Questions about the array below. Indices start at 1.
1) Report the entry just right of 110.
2) Report the top-right entry.
3) Report the top-left entry.
4) Report the entry directly above the largest entry.
5) Report the bottom entry of the column that holds the largest entry.
6) Report the entry in row 3 and column 1.
7) Report the entry in the bottom-left corner.
8) Report the entry just left of the largest entry.
129,127,120,130,116,130,124,140,126,113,119,130
124,126,136,122,122,129,118,115,131,141,128,134
132,124,144,124,115,116,116,124,132,106,128,126
137,125,135,132,122,131,120,119,124,117,125,130
134,118,135,124,125,130,136,124,124,127,136,112
135,120,109,134,135,136,147,129,117,127,129,117
121,128,138,115,121,133,110,114,131,133,137,132
128,140,116,130,152,146,125,134,124,142,140,133
132,124,138,117,118,133,117,120,124,120,133,120
1) 114
2) 130
3) 129
4) 121
5) 118
6) 132
7) 132
8) 130

Read these off the grid that follows.
1) Give the top-left entry.
2) Give the entry just right of the largest entry.
3) Give the last entry, reading row by row.
4) Give the 2nd entry on the diagonal from the top-right corner.
5) Give the third entry on the main diagonal.
6) Give the entry directly below the largest entry.
7) Give the third-last entry, reading row by row.
[[125 120 148 150 128 115 115 136 131 121 128 114 128 127 118 118]
 [126 125 133 137 129 128 122 131 129 127 128 121 126 127 128 124]
 [138 136 129 109 129 115 144 119 128 128 141 152 142 132 121 141]
 [127 126 130 132 129 128 125 128 128 128 128 124 127 128 127 126]
 [127 127 130 131 129 128 126 129 128 128 125 125 127 128 128 126]
 [125 128 147 148 134 116 115 128 128 121 108 114 127 127 119 118]
 [125 120 128 149 133 117 115 135 131 122 109 114 127 127 119 128]]
1) 125
2) 142
3) 128
4) 128
5) 129
6) 124
7) 127

Read these off the grid that follows.
1) Read off the entry just left of the smallest entry.
2) Read off the entry just left of the largest entry.
array([[136, 142, 118, 135, 136, 138, 128, 137, 132, 134, 141, 111, 140,
        123],
       [142, 123, 133, 127, 124, 127, 129, 128, 128, 125, 125, 113, 134,
        133],
       [126, 135, 130, 127, 136, 139, 123, 138, 106, 124, 125, 122, 127,
        120],
       [132, 122, 136, 124, 126, 140, 124, 123, 136, 127, 117, 105, 130,
        109],
       [133, 124, 141, 120, 134, 113, 103, 128, 111, 143, 125, 121, 138,
        120],
       [134, 125, 115, 127, 127, 119, 125, 129, 123, 135, 147, 140, 124,
        126],
       [127, 139, 142, 136, 126, 114, 123, 135, 120, 128, 117, 110, 138,
        135],
       [116, 142, 114, 121, 130, 145, 116, 136, 131, 138, 137, 127, 134,
        120],
       [130, 127, 114, 117, 118, 133, 135, 117, 142, 122, 129, 111, 117,
        121]])
1) 113
2) 135

data =
[[132 127 127 155 127]
 [127 133 130 109 126]
 [130 134 128 120 126]
 [134 130 127 158 126]]
Report the 4th-last entry, reading row by row.
A: 130
The entry just right of the largest entry: 126
Report the 2nd largest entry.
A: 155
Report the 3rd entry on the main diagonal.
A: 128
The entry just right of 132 is 127
The entry in the bottom-left corner is 134
The entry directly below the smallest entry: 120
Report the top-right entry.
A: 127

Read these off the matrix that follows.
1) Find the entry just left of the smallest entry.
2) Find the smallest entry in the first row.
3) Find the last entry of the smallest entry's row.
4) Find the entry in the bottom-left corner.
5) Find the 4th entry from the end, reading row by row.
6) Find the entry directly below the largest entry.
7) Find the smallest entry in the last row.
8) Find the 5th entry, reading row by row.
[[124 104 127 131 126 120 124 130 134 122 127 134]
 [126 106 127 130 126 119 122 131 136 123 127 132]
 [124 105 128 132 126 121 122 129 134 123 127 134]
 [124 105 127 131 127 120 122 130 134 122 126 135]
 [122 137 135 129 129 121 125 125 127 127 133 128]
 [121 137 137 129 130 124 125 127 126 127 136 129]
 [124 106 128 130 127 121 125 130 135 123 126 131]
 [120 136 137 130 130 123 125 128 127 127 135 128]
 [125 106 128 130 126 122 123 130 135 122 127 133]
 [121 134 138 128 131 123 125 125 122 126 134 129]
 [125 106 126 131 126 120 121 130 134 124 127 133]]
1) 124
2) 104
3) 134
4) 125
5) 134
6) 126
7) 106
8) 126

Read these off the matrix that follows. Counting starts at 1.
1) Which number is the entry in row 2 and column 1?
2) Which number is the entry directly above the smallest entry?
3) Which number is the top-left entry?
4) Which number is the entry in the bottom-right corner?
5) Which number is the entry in the top-right corner?
6) Which number is the entry in row 1 and column 3?
7) Which number is the top entry of the column that holds the smallest entry?
8) Which number is the entry directly below the smallest entry?
[[128 143 123 132 131 133 122 127 122 128 114 115]
 [128 144 123 132 108 123 117 122 122 128 114 115]
 [128 112 123 150 131 112 117 126 117 128 102 104]
 [128 143 120 132 113 123 117 134 122 128 114 115]
 [123 143 123 132 131 123 117 126 122 128 150 115]
 [122 111 123 118 131 123 117 114 122 128 142 115]
 [128 113 123 135 131 119 117 126 122 128 111 105]
 [128 143 123 132 116 123 117 113 122 128 114 115]
 [128 136 145 142 131 123 117 126 115 128 114 115]
 [128 143 123 132 129 123 117 128 122 128 114 118]
 [128 143 123 126 131 123 117 126 122 128 114 125]
 [128 143 123 132 134 123 117 126 122 128 141 115]]
1) 128
2) 114
3) 128
4) 115
5) 115
6) 123
7) 114
8) 114
